Each row of numbers belongs to one of the nodes below and depends on some of the facts about them. Some rows are named. Which node is each other row?

Named rows:
[ 15   0  -5  -1   3   4 -11  -5   7   8   3  12  -6  13 -10  -5 -19   1
  -7  10   5   2  -3  -9   8 -17   0  11   7  -4   4  -2   5   2   1  13
   7  -4 -11   3  -1  -1   9   1   2 -16   0   2   0   6]: mokul
[ 28   8  -6  14   9  11   0   9   4  -8   6   6  -4 -19  -3   3  10   1
  13   6   8   7   1 -11   3 -11   4  27  13  -3  10   2 -10   6  -2 -38
  -4   3  -7   1  -1  -2  13  -4   2  -9   1   2   6   4]: fladror
[ 14   6  -4   4  11   9  -1  14  -1  -4   3   5  -6 -16  16   7   3  -2
   9   3   6   2   3   2  -3   6  -2  18  10   2   6   9  -9   6   0 -18
  -9   6  -3   6  -2  -7   4  -1  -1   4   1   1  -1  -7]: stoplufes
[  4  -4  -3  -7  -2   4  -9  -5   4   7   2  10  -5  19  -4  -2 -17  -1
  -8   6  -1  -2  -4  -4   5 -11  -1   8   2  -2   1  -3   9   4   2  22
   7   0  -6   5  -3  -2   4   2   3  -7  -3  -2  -5   0]: rede
[ -7 -13  -2 -32  -2   4 -15 -12  -6  -1   1   9   4  13  -1  -9 -10   0
  -4   7   1  -5  -2  -6   7 -11   2   4  -2   4   7   0  13  12   1  34
  14  -2  -5   4  -2  -6   6   6   2  -3  -3  -6  -4  -4]: kegri
[-24  -7  -3  -9 -10  -2  -9  -3 -13   1   2 -11  10   5 -19  -1  20   5
   8   9   3  -5  -3  -3   7  -3   7  -3   5  15   7  12 -12 -10  -3  22
  10  21  -2  -7  -2  -7   3  14   7  12   4  -4  11  -2]: pusum
[ 18  -2  -2  -7  -9   1 -13  -6  13  11   5  10  -2  14  -6  -4 -10  -3
 -10   0  -7  -3  -5  -1   3 -18  -1 -15   2   5   0  -1  12   4   0  15
   5  13  -1   0  -4  -3  -2   8   2 -14  -5   5 -11  -9]: stevok
[  7  -2  -2   5  -1   9   5   7  -2 -10   4   0  -2  -8   5   6   9  -3
   9  -4  -5  -2  -2   1  -4  -1   1  20   7  -2   4  -3   2  10   1 -30
  -6  10   2   6  -2  -2  -2   2   5  10  -7  -4  -7  -7]: grumir
[-10  -2  -3   7   0  -6  -3   8 -11  12  -1  -4   0   4   4   4  -1   0
   5   1   6  -4  -3   4   5   6  -6   4   0   2   0  15 -18  -9   0  20
  -2   5   0  -3  -3  -6 -10   6   7   5   2   5  25  -2]: zupem
[ 10   4  -1 -13  -3   9  10   9  -3   3   2  -2   0 -25  -2   6  -5   0
   3  -5  -8   2  -1  -5  -8  -1   2  18  20  -2   8   3  10   7   1 -35
  -7   4  -1   9   1  -3 -11  10   7   4  -5  -3  -1  -2]: trabru
[ 10  -3  -1  -5  -4   3  -5  -4   1   9   4  10  -5  24  -7  -1 -18   0
  -5   6  -4   1  -4  -6   6 -11   0   7   1  -3   2  -4   9   4   3  30
   5  -4   0   6  -3  -2   1  -2  -1  -7  -2  -3  -7   1]: gumel
[  1  -5  -2  -7  -2   3  -9  -5   2   6   2  10  -4  20  -4  -1 -19  -1
  -8   6  -2  -3  -5  -3   5 -10  -2   9   1  -3   0  -4  11   4   3  22
   6   0  -5   6  -3  -2   3   2   3  -5  -4  -2  -7   0]: pakli
[  2  -5  -2 -10  -2   3 -10  -6   4   4   2   9  -4  15  -6  -5 -14  -1
 -10   8   0  -4  -4  -5   4 -12  -1   6   2  -7   2  -3  12   3   3  23
   6  -2  -5   3   0  -2   4   2   4  -8  -4  -1  -3  -1]: suluk
[  1  -2  -3 -12   6   2 -11   0   2  11  -1  11  -6  15   9   0 -24  -1
 -11   6   3  -3  -2   2   1   1  -6   2   3   1  -1   5   5   1   3  33
   2  -1  -7   7  -2  -6   0   3  -1  -3   0   1  -5  -5]: pota
[  9   4   1   4  -2   6   2  12  -2 -14   6   0  -2 -11  -3   6  16   0
   9   7  -2  -2   2  -6  -3   1   2   9   9  -2   5  -2   5   2   3 -30
 -12   3   7   4   1  -1   4  -2   2   7  -2  -2 -13  -5]: tage
[ 13  -2  -3  10   3   6  18  -5  -1  -8   5   1 -12 -13   4  -6  20  -4
   9  -3  -1   3  -1   5 -10  -7   6  16  14 -16   9   4   3   3  -1 -10
  -1   6  -2  -1   7  -5  -7   1  -1  11  -5  -9  10 -15]: fluven
[-10  -5  -2  12  -8  -6   0   2  -9   4   2  -6   1   8 -11   1   8   0
   7   3   2  -5  -6  -3   7  -5  -1   8  -1  -4   2   5 -11  -8   1   8
   1   2   3  -6  -1  -1  -8   6  11   4  -2   2  23   2]: druzitrem

Facts:
ε: is of sort; Π: refers to
pludrabon: ε 198; Π pusum
fladror: ε 465; Π stoplufes
stotar: ε 825; Π flepin, tratrasum
fafis: ε 198
zofer: ε 825; Π naka, klele
gunir: ε 198; Π soklik
bekener: ε 825; Π nasos, mapi, flotu
bubroklo: ε 465; Π sava
vodos: ε 825; Π soklik
tetrami: ε 825
kopu: ε 825; Π trupek
skimim: ε 198
gepi: ε 465; Π drumudus
pagrilin: ε 198; Π levol
dripluk: ε 465; Π moklik
steme: ε 198
fuvuk: ε 825; Π rudu
nabi: ε 465; Π flepeskur
plipeku: ε 825; Π mapi
flotu: ε 825
zirimo: ε 465; Π paplom, flepin, legru, dosko
mokul: ε 198; Π fladror
vamel: ε 198
fedral: ε 825; Π luvir
drilenas: ε 465
ligrister: ε 465; Π pelu
traplel: ε 825
paplom: ε 465; Π bubroklo
bogri: ε 825
godrom: ε 465; Π fofol
plusto: ε 198; Π fafis
fustuk: ε 465; Π rudu
rolur: ε 465; Π britek
ploklari: ε 465; Π grusok
lemuga: ε 198; Π dite
nebi: ε 198; Π nila
stakibek: ε 465
trabru: ε 465; Π moklik
sava: ε 465; Π stozek, silim
tage: ε 465; Π kopu, flotu
plikam: ε 465; Π flotu
klatram: ε 198; Π peren
naka: ε 825; Π senak
lobal: ε 825; Π zema
tuker: ε 198
podrin: ε 825; Π gaskur, tapli
soklok: ε 465; Π breti, tratrasum
stustek: ε 825; Π drumudus, flotu
pusum: ε 825; Π trupek
zema: ε 825; Π drumudus
nasos: ε 198; Π tritu
fladrur: ε 825
zosun: ε 825
pofel: ε 825; Π fedral, brutu
leflunin: ε 825; Π dobram, britek, brutu
luvir: ε 198
senak: ε 825
fluflel: ε 465; Π kefu, grubufar, skefleske
gruklas: ε 198; Π tetrami, fepa
votral: ε 465; Π leflunin
fekleflem: ε 465; Π mifaklar
flepeskur: ε 465; Π fafis, dosem, trupek
tapli: ε 465; Π nobriris
voken: ε 198; Π skatri
stozek: ε 465; Π brusom, moklik
pofi: ε 465; Π grumir
pigun: ε 198
soklik: ε 825
fama: ε 198; Π lavestu, moklik
klubrar: ε 465; Π sava
sosom: ε 465; Π dranim, fonun
pegun: ε 825; Π stakibek, gagibo, droken
rivo: ε 198; Π pludrabon
studor: ε 198; Π megek
tritu: ε 198; Π dranim
duroge: ε 465; Π godrom
brapum: ε 198; Π nila, brusom, bekener
muklak: ε 825
nila: ε 465; Π fofol, tuker, stoplufes
skobas: ε 465
mifaklar: ε 465
dretu: ε 198; Π fladrur
pakli: ε 198; Π sodrilu, drotor
gaskur: ε 198; Π tritu
doko: ε 198; Π luvir, dripluk
plogenum: ε 198; Π gruklas
kegri: ε 198; Π pusum
dite: ε 465; Π britek
totrar: ε 198; Π brusom
vesan: ε 198
ragodim: ε 825
moklik: ε 825
brepul: ε 198; Π soklik
flade: ε 465; Π gruklas, treba
dronam: ε 465; Π lekin
skatri: ε 198
flavu: ε 825; Π fleplefles
treba: ε 825; Π flepin
tubres: ε 198; Π lavestu, fekleflem
drumudus: ε 465; Π flepin
fepa: ε 465; Π muklak, grusok
brutu: ε 465; Π trupek, flotu
fetom: ε 465; Π neker
sivu: ε 465
babrem: ε 198; Π fluven
dobram: ε 825
stoplufes: ε 465
grubufar: ε 465
tratrasum: ε 465; Π lavestu, senak
flafa: ε 825; Π lekin
flepler: ε 198; Π fladror
gagibo: ε 465; Π moklik
traskes: ε 825; Π soklik, gibu
dranim: ε 825; Π trupek
pelu: ε 198; Π fafis, flepin
legru: ε 198
klobin: ε 825
bisor: ε 825; Π trupek, senak
plabol: ε 198; Π skogol, flotu
drupla: ε 465; Π kloplos, trupek, fetom
loklir: ε 825; Π dosem, steme
trovik: ε 198; Π klafome
dosem: ε 825; Π flutem, mapi, rudu
rede: ε 198; Π ragodim, tuker
fluven: ε 465; Π flepin
vegres: ε 198; Π peren
gigrom: ε 198; Π traplel, sodrilu
britek: ε 825; Π trupek
fofol: ε 465; Π sodrilu, brusom
skonok: ε 198; Π traplel, stevok
kefu: ε 465
nobriris: ε 465; Π fladror, godrol
damor: ε 198; Π fafis, godrom, leflunin
sokle: ε 198; Π flepler, vamel
fledru: ε 198
musigin: ε 465; Π klafome, fonun
grusok: ε 465
modrino: ε 825; Π braturis
stosom: ε 198; Π flutem, flepin, soklik, fledru
braturis: ε 198; Π pludrabon, steme
skefleske: ε 465; Π nila
plitutor: ε 825; Π zirimo
lekin: ε 198; Π trupek
guskabris: ε 465; Π degru
dosko: ε 465; Π vesan, pludrabon
deful: ε 198; Π zema
dredrel: ε 465; Π pusum
gruzestin: ε 465; Π fluflel
tadrok: ε 198; Π fafis, lavestu, lobal
godrol: ε 198; Π britek, vegres
silim: ε 198
tustal: ε 465; Π fetom
niflol: ε 825; Π ploplom, tratrasum
nakiklur: ε 825; Π tratrasum, leflunin
gaflu: ε 198; Π pota, kegri, skobas
tifen: ε 198; Π stozek, fuvuk
flastin: ε 465; Π kegri
gumel: ε 198; Π drumudus, drilenas, nila, bogri, skobas
dofu: ε 825; Π votral
rolir: ε 198; Π stozek, moklik
grumir: ε 465; Π dobram, pelu, brusom
klafome: ε 198; Π melar
skogol: ε 198; Π sodrilu
suluk: ε 198; Π paplom, levol
mapi: ε 465; Π traplel
breti: ε 825; Π gaskur
levol: ε 465; Π zosun
brusom: ε 825; Π moklik
fonun: ε 825; Π dobram
pota: ε 198
melar: ε 825
rudu: ε 825; Π drilenas
sodrilu: ε 825
neker: ε 465
kilu: ε 198; Π damor, peren, stustek
gibu: ε 465; Π stoplufes, fepa
klele: ε 198; Π fluven, senak
druzitrem: ε 825; Π pelu, mapi
tokon: ε 198; Π klele
megek: ε 825; Π rolir
flutem: ε 825; Π drumudus
fleplefles: ε 825; Π dranim
kliba: ε 825; Π stozek
befe: ε 465; Π fofol, skodun, pusum
lutruk: ε 198; Π fluven, godrol
trupek: ε 825
plagram: ε 825; Π britek
lavestu: ε 198
stevok: ε 198; Π britek, brutu
degru: ε 465; Π flutem
ploplom: ε 465
skunor: ε 825; Π dranim
futos: ε 465; Π fladror, stoplufes
drotor: ε 825
kloplos: ε 198
mezusu: ε 825; Π ploplom, suluk
flepin: ε 465; Π moklik
zupem: ε 825
peren: ε 198; Π leflunin
tralatril: ε 198; Π luvir
skodun: ε 465; Π trupek, brutu
droken: ε 465; Π tuker
trolik: ε 198; Π nila, godrol
favar: ε 825

Name these rows:
No name comes twice in this set of rows, the named rows included.
[ 16   4  -3   4   6  10   0   9   0 -10   6   3  -3 -17   0   3  12  -1
  10   4   3   2   2  -7   0  -6   3  20   9  -4   9   1  -4   8  -1 -28
  -5   4  -3   2   0  -3   8  -3   4  -1  -2   0   1  -2] : gibu
[ 26   1  -1   0  -5   7  -1   8   8  -4   8   2  -1 -20   6   1  21  -5
   8  -5 -10  -2   2   2  -4 -11   2  -7   4   4   7   2   2  11  -4 -26
  -7  22   6  -2  -3  -5  -5   5   4  -3  -6   6  -5 -20] : dite
[  2  -2  -3 -15  -4   2  -4  -6   3  15   0   7  -3   7  -8  -2 -31   1
 -14   2  -3  -1  -6  -7   1  -9  -2   9  13  -3   2  -1  19   1   4  10
   5  -5  -9   9   1  -2  -7  11   6  -8  -4  -1  -2   4] : fama
[  5  -4  -1  -8  -3   2  -8  -4   3   7   2   9  -5  18  -8  -3 -14  -1
  -9   8  -3  -3  -3  -6   4 -11  -1   4   2  -6   2  -4  12   2   4  25
   4  -4  -2   4  -1  -2   2   0   2  -8  -3  -1  -6   0] : deful
[ -6   5  -3 -11  -1  11  -5   7   8  15   1   2  -9  20 -11  -1 -15  -4
 -19  12 -14  -6   4  -2   1 -13   0  15  -2 -24  -1  -4   9   0   3  45
   6  15  -7  -2  -6  -1   8  -8  10  -4  -4  -3  -5   0] : tritu
[  7  -4  -2   8 -13  -6  -4   2  -2  13   5  -4   4   1  -8   0  13  -2
   7  -4  -4  -4  -6   1   8 -14  -1  -9  -3   4   2   8 -13  -4  -4   8
   2  18   5 -10  -4  -4 -13  11  10  -4  -3  10  24  -8] : plagram
[ -9  -1  -3  -3   2  -6  -4   9 -11  13  -1  -4   1  -5   2   1   4  -1
   3   5   7  -4   0   1   6   3  -6  -1  -1  -2   4  17 -17  -9   0  27
  -2  -1   1  -7  -1  -7 -10   5   7   1   3   7  32  -4] : soklik
[-14  -3  -5  11   1  -6  -4   6  -9   8  -2  -4  -1   1   2   3   2   0
   3   4  11  -5  -5   4   4   6  -6   4   4   1   0  15 -18 -13   1  12
  -2   2  -3  -4   1  -5  -8   8   7   6   2   5  25  -1] : senak
[-15   3  -3   6  -6   3   3  13  -5  15   1 -11  -2   8 -14   4   8  -2
  -1   6  -9  -7   2  -1   5  -7   0  16  -4 -18   0   6 -15 -10   0  29
   2  19  -1 -11  -6  -2  -3  -3  16   4  -2   2  25   1] : fleplefles
[  3   3  -2  -2  -1  10  -1   8   0 -13   5  -3  -2 -14  -5   3  19   0
   6   7  -1  -1   3  -2  -6  -1   6   8  13   2   6   1   2   1   0 -24
  -5  16   0   1   0  -4   8   2   2  10  -1  -5 -13  -9] : drupla
[  6   1   0  -7   0   9   1  11  -3 -10   4   0   0 -20   1   4  11  -2
   5   3  -3  -3   3  -6  -4  -1   1  14   8  -5   7  -1   7   8   1 -29
  -8   2   3   3   0  -2   1   1   6   4  -5  -1  -4  -5] : sava
[  5  -5  -3  -4  -4   5  -7  -5   3   9   2  10  -3  25  -5   1 -24   1
  -5   2  -4   0  -7  -4   7 -10  -1  16   3   2   0  -5   9   7   3  17
   8   1  -5   9  -5  -1   1   3   3  -6  -4  -4 -10   4] : brapum
[  8   3  -1 -15  -4  10  10  11  -6   3   2  -2   2 -23  -1   9 -10   1
   3  -8 -11   1  -2  -7  -6   0   1  23  19   2   7   0  12  11   2 -42
  -8   3   0  12  -1  -2 -13  12   9   4  -6  -3  -5   1] : stozek
[ -2  -3  -5  -3   5   1 -10  -4   3   9  -1  11  -9  18   9  -1 -24  -2
 -12   5   5  -3  -4   5   0   1  -5   4   6   1  -3   5   6  -1   3  30
   3   1  -9   8   0  -6   0   4  -1   1  -1  -1  -7  -5] : fafis

Now the same nodes, written a new way:
Known rows:
[  2  16   9  -5   9   5 -16   8  -1   6   4   1 -15  -4   2]: sosom
[  6   8   2  -7  -2  -4  -8  -4  -5  -2  -2 -13  19  11  -3]: pakli
[ -8  -3  -1 -20   3 -13  12  -2 -11 -15  -3  -1  -7  -5   2]: kliba
[ 18  -9  -6 -17   8  21  29   1   0 -24  -4   5   2 -24  13]: britek
[  6  10   0  -9  -2  -5  -9  -1  -1  -2   0 -14  21   2  -3]: klatram
[  5  16   0   1   4   2  -6   7   3   4   4  -1 -16  15   3]: degru
[ -3  13   6   6  -2   9   0   7  -1   3   7  -1 -14  14  -2]: grubufar
[  5   9  -1 -10  -3  -4  -9   1   2  -2   2 -14  22   0  -2]: vegres
[  2  12   5   3   4   6  -4   7   1   4   7   1 -13   9   0]: tustal
[  9  12   1  -1   0  10  -2   5   2   3   2  -1 -17  20   5]: tage
[-11   1  -2 -11   3 -11  12  -1 -12 -21  -4  -2  -6 -11   2]: zofer
[  6   9   2  -5   0  -5  -8  -5  -6  -3  -2 -12  20   9  -3]: gaflu
[ -8   6   4 -23  11 -12  -6  -2 -16 -17 -10  -1 -10 -27   7]: fleplefles
[  2  13   4   2   4   5  -5   8   3   4   7   0 -14  10   1]: guskabris
[  6   4   7 -16   4 -12   5  -5  -4  12   0  -7  21  12 -12]: fama
[  1  11   5   0   4   5  -7   8   2   5   8   0 -14   9   0]: klubrar
[  2  12   4   1   4   5  -5   8   3   5   8   0 -14   8   0]: pofi

Which node is each row?
No name comes twice in this set of rows, the named rows included.
[  6  18   4  -4  23 -17  22   7   7  28   5  14 -10  12 -14] : flepin
[  4  11  -3 -15  -6  -4 -10   5   7  -1   4 -17  23  -9  -2] : peren
[ -9   4  -5 -14   2 -13  10  -1 -10 -20  -6  -3  -8  -9   5] : druzitrem
[  5  13   5 -13   4  -9 -21  -3  -7   0  -4 -13  18  -4  -1] : gaskur
[ 31   5   6  -5  13  21   3 -11 -10  -4 -10  -1  23  -1   3] : lekin
[  7  10  -1  -9  -2  -5  -8  -2  -1  -2  -2 -14  20   5  -2] : kilu
[  3   3   7  -6   6   0 -11   6   2   7  10   1 -16  17   1] : fofol
[  7   8   0  -8  -3  -3  -6  -3  -3  -3  -1 -13  20   9  -3] : skonok
[ -3   2  -7 -19  -3 -10   7  -3 -10 -21 -11  -6 -12   4  10] : bekener
[ 8  5 -2 -3 -1 15  4 16 17  3 16 -1 -8  1  3] : rolur
[  7   7  -1  -7  -1  -3  -6  -2  -1  -2   1 -12  22   6  -3] : lemuga

